Here is a tiny trained network, its code and every weight. The questions are about switching its units off for an input and a target symbol, where a switched-off unit gives its printed mean instead of its output.

import numpy as np


def w(rows, s, z=0):
    codes = np.array(rows[::2]) - 128.0
    scale = np.full(codes.shape[1], s)
    scale[-1] = z or s
    return codes * scale


def f(y):
    return np.maximum(y, 0)


def softmax(a):
    e = np.exp(a - a.max(-1, keepdims=True))
    return e / e.sum(-1, keepdims=True)


def log_softmax(a):
    a = a - a.max(-1, keepdims=True)
    return a - np.log(np.exp(a).sum(-1, keepdims=True))


def net(x, mask):
    ids = ['γδθλμσφ'.index(c) for c in x.split()]
    T = len(ids)
    res = E[ids] + P[:T]
    u = 0
    for l in range(2):
        q, k, v = (res @ M[l].T for M in (Q, K, V))
        z = softmax(np.where(np.tri(T) > 0, q @ k.T / 2**0.5, -1e9)) @ v
        res = res + np.where(mask[u], z, O[l][:, -1]) @ O[l][:, :-1]
        u += 1
        y = f(res @ A[l][:, :-1].T + A[l][:, -1])
        res = res + np.where(mask[u : u + 12], y, B[l][:, -1]) @ B[l][:, :-1]
        u += 12
    return log_softmax(res[-1] @ U[:, :-1].T + U[:, -1])


Q, K, V, O, A, B = {}, {}, {}, {}, {}, {}
E = w([
[112,152,99,139,147,128,197,97,83,144],'γ',
[113,140,53,168,61,118,105,157,208,114],'δ',
[125,108,140,38,123,101,133,108,169,141],'θ',
[98,113,64,170,146,142,129,170,181,169],'λ',
[133,173,5,122,100,186,68,111,153,179],'μ',
[163,200,139,151,183,73,181,168,147,109],'σ',
[51,219,153,89,95,140,136,141,162,112],'φ',
],0.022)
P = w([
[205,65,251,99,163,147,124,110,61,1],'0',
[84,80,49,176,109,90,147,20,157,98],'1',
[104,100,67,158,116,95,159,31,162,113],'2',
[124,108,89,170,126,87,135,76,144,100],'3',
[132,115,75,157,130,90,149,106,137,125],'4',
[138,120,87,146,125,97,167,118,131,149],'5',
[149,131,94,149,117,109,171,140,146,166],'6',
[152,138,108,141,104,113,170,161,138,176],'7',
[168,147,137,152,90,109,175,166,140,198],'8',
[180,161,149,157,68,124,182,184,146,212],'9',
],0.0095)
Q[0] = w([
[172,119,254,185,85,209,34,151,37,59],'L0H1',
[151,205,151,87,39,134,207,210,148,253],'L0H1',
],0.0055)
K[0] = w([
[123,49,115,178,100,98,97,33,94,65],'L0H1',
[161,108,184,103,112,185,73,255,53,116],'L0H1',
],0.0088)
V[0] = w([
[229,208,134,140,167,47,191,127,92,176],'L0H1',
[150,1,85,126,207,178,132,81,110,132],'L0H1',
],0.0053)
O[0] = w([
[151,127,191,193,90,109,149,53,45,113,165],'L0H1',
[190,130,203,183,5,176,77,172,113,170,3],'L0H1',
],0.013,0.0026)
A[0] = w([
[39,144,129,107,124,171,151,109,162,113,175],'L0N1',
[86,124,116,83,94,117,89,185,140,183,154],'L0N2',
[80,118,102,73,153,131,193,216,29,112,162],'L0N3',
[145,118,117,181,159,89,98,53,19,91,2],'L0N4',
[127,136,135,14,147,88,98,143,124,99,86],'L0N5',
[158,228,104,82,110,159,74,60,84,151,83],'L0N6',
[100,100,244,91,82,161,122,207,143,155,137],'L0N7',
[158,68,189,75,73,115,124,109,108,206,137],'L0N8',
[126,107,72,122,118,92,152,108,211,85,161],'L0N9',
[107,85,154,97,113,131,123,180,100,126,46],'L0N10',
[237,78,151,130,145,90,97,67,128,77,107],'L0N11',
[70,2,123,196,214,144,116,151,96,145,65],'L0N12',
],0.0068,0.0033)
B[0] = w([
[143,192,149,158,174,118,156,141,114,66,201],'L0N1',
[150,177,123,108,125,163,180,162,172,161,192],'L0N2',
[128,131,112,180,70,132,40,93,133,140,172],'L0N3',
[169,127,179,102,141,153,71,169,165,147,171],'L0N4',
[118,168,122,145,76,192,150,122,106,175,169],'L0N5',
[152,163,130,165,193,163,169,121,63,128,179],'L0N6',
[89,188,104,40,72,111,125,171,89,93,140],'L0N7',
[68,100,147,134,97,140,188,126,94,171,148],'L0N8',
[254,141,181,97,136,110,152,158,61,191,254],'L0N9',
[162,159,186,159,139,212,114,138,135,89,130],'L0N10',
[99,234,141,138,99,145,83,125,73,126,150],'L0N11',
[135,112,247,100,145,83,242,96,164,88,151],'L0N12',
],0.0074,0.0092)
Q[1] = w([
[110,25,129,90,99,158,60,130,169,59],'L1H1',
[116,135,140,106,117,150,121,2,178,172],'L1H1',
],0.0072)
K[1] = w([
[111,141,124,166,108,26,128,2,226,214],'L1H1',
[81,103,103,136,155,162,133,141,164,63],'L1H1',
],0.0056)
V[1] = w([
[13,159,180,113,32,158,158,141,55,106],'L1H1',
[177,103,78,142,189,218,132,4,75,221],'L1H1',
],0.0047)
O[1] = w([
[67,148,129,111,121,68,29,130,154,197,252],'L1H1',
[127,214,140,144,115,112,132,30,251,227,30],'L1H1',
],0.012,0.0032)
A[1] = w([
[170,32,78,156,148,97,162,81,159,163,54],'L1N1',
[123,124,89,204,188,156,54,180,69,155,143],'L1N2',
[61,96,97,83,93,73,37,182,102,133,104],'L1N3',
[157,41,121,175,182,101,91,163,90,107,175],'L1N4',
[52,155,115,171,137,74,25,134,188,194,87],'L1N5',
[208,2,149,169,140,199,209,145,153,111,148],'L1N6',
[17,154,74,129,71,121,194,123,61,158,242],'L1N7',
[83,88,125,133,126,152,144,251,49,106,161],'L1N8',
[133,129,167,193,180,68,157,140,110,115,21],'L1N9',
[176,109,167,65,110,137,57,113,65,100,44],'L1N10',
[78,148,101,181,163,140,153,147,110,161,143],'L1N11',
[92,163,76,74,199,166,149,86,101,172,254],'L1N12',
],0.0068,0.0031)
B[1] = w([
[57,135,157,144,97,76,82,170,126,137,152],'L1N1',
[200,159,152,145,108,169,79,110,253,145,197],'L1N2',
[133,94,186,190,220,213,114,158,173,90,191],'L1N3',
[136,186,236,130,57,63,155,155,129,160,169],'L1N4',
[67,87,107,80,94,156,235,114,52,97,211],'L1N5',
[70,71,192,122,120,204,170,108,95,87,199],'L1N6',
[206,73,83,150,95,132,110,89,186,95,207],'L1N7',
[165,134,52,113,132,43,149,120,126,189,208],'L1N8',
[99,118,154,171,255,160,167,101,143,193,163],'L1N9',
[87,101,82,117,111,97,151,96,115,189,151],'L1N10',
[142,83,97,125,115,112,129,139,164,87,181],'L1N11',
[112,123,216,150,190,142,66,145,116,70,244],'L1N12',
],0.0064,0.011)
U = w([
[105,133,78,34,95,158,135,100,86,169,73],'γ',
[101,177,89,135,77,189,169,172,108,2,35],'δ',
[90,65,138,155,106,162,105,184,179,128,174],'θ',
[173,119,65,152,50,91,130,213,136,114,182],'λ',
[177,118,74,141,112,208,123,109,200,136,130],'μ',
[149,85,113,216,96,101,80,81,98,89,254],'σ',
[124,174,95,109,175,104,116,162,126,68,51],'φ',
],0.0065,0.0024)

Each question gives the input, a string of symbols that net reads in full, and the target symbol t.
The units are the heads (2 rows each of Q, K, V and O) and the neurons (one row each of A and B). Each row of codes is followed by its name. A weight is (code - 128) times the scale printed after its matrix; where a second scale follows, it is the last column's (O, A, B and U).
mask holds one flag per unit, layer by layer, with each layer's heads first. A switched-off unit (its flag False) gives its mean, the last column of its rows in O or B, instead of its output. The means were averaged over made-up inputs and are rounded, as every weight is.
A unit's drop is (log p(t) with every unit on - log p(t) with that unit switched off) / (log p(t) with every unit on - log p(t) with every unit switched off).
The circuit of an input: a set's keep is (log p(t) with only the set's units on - log p(t) with every unit switched off) / (log p(t) with every unit on - log p(t) with every unit switched off). Starting from the 12 units with the biggest drops (on a tie, the unit counted first), units are removed one at a time, each time the one whose removal leaves the highest keep (on an exact tie, the one counted first), for as long as the keep stays at least 0.8.
circuit, biggest first: the units of the circuit, biggest drop first
top k neurons: the k neurons with the biggest drops, biggest first
drop when u is switched off: that unit's drop, to one decimal
input σ μ δ, target σ: circuit, biggest first : L0H1
input δ μ σ φ θ δ, target δ: circuit, biggest first : L1H1; L0H1
input δ φ μ, target δ: circuit, biggest first : L1H1; L0H1; L0N1
input γ μ σ θ γ λ γ θ λ, target γ: circuit, biggest first : L1H1; L0H1; L1N5; L0N11
input λ θ γ μ θ, target λ: circuit, biggest first : L0H1; L1N6; L1N12
input θ μ σ δ λ λ θ γ λ σ, target θ: top 2 neurons : L0N7; L1N3
input μ σ γ φ γ λ φ, target μ: top 3 neurons : L0N6; L0N5; L1N7
input μ θ μ λ θ μ λ δ μ δ, target μ: top 2 neurons : L0N6; L0N2
input λ μ λ, target λ: circuit, biggest first : L0H1; L1N12; L1N3
input λ δ δ σ λ μ γ γ, target λ: top 4 neurons : L0N7; L1N8; L1N12; L1N4
input θ λ γ θ θ γ φ δ, target φ: top 3 neurons : L1N3; L0N9; L0N1
input δ θ λ, target δ: top 2 neurons : L1N6; L0N12
input δ γ δ, target δ: circuit, biggest first : L1H1; L1N6; L0H1; L0N9
input φ φ φ θ, target φ: circuit, biggest first : L0H1
input φ μ φ θ μ, target φ: circuit, biggest first : L0H1; L1N12
input λ γ λ, target λ: top 2 neurons : L0N7; L1N8
input σ φ γ μ λ δ φ λ, target φ: circuit, biggest first : L0H1; L0N12
input φ θ δ μ θ σ γ, target σ: circuit, biggest first : L0N3; L0H1; L1N7
input γ σ μ δ θ, target γ: top 2 neurons : L0N11; L1N5
input θ σ γ σ θ λ θ, target θ: top 4 neurons : L1N3; L0N7; L0N8; L0N11
input γ μ λ φ γ μ λ φ δ, target γ: top 2 neurons : L1N5; L0N9
input μ σ γ θ σ μ σ, target σ: top neuron : L0N2
input θ γ φ σ λ γ, target θ: top 3 neurons : L0N7; L1N3; L0N8
input μ σ θ μ γ δ σ μ γ γ, target μ: top 2 neurons : L0N6; L0N4
input δ μ μ γ φ θ, target δ: drop when L0H1 is switched off : 0.9
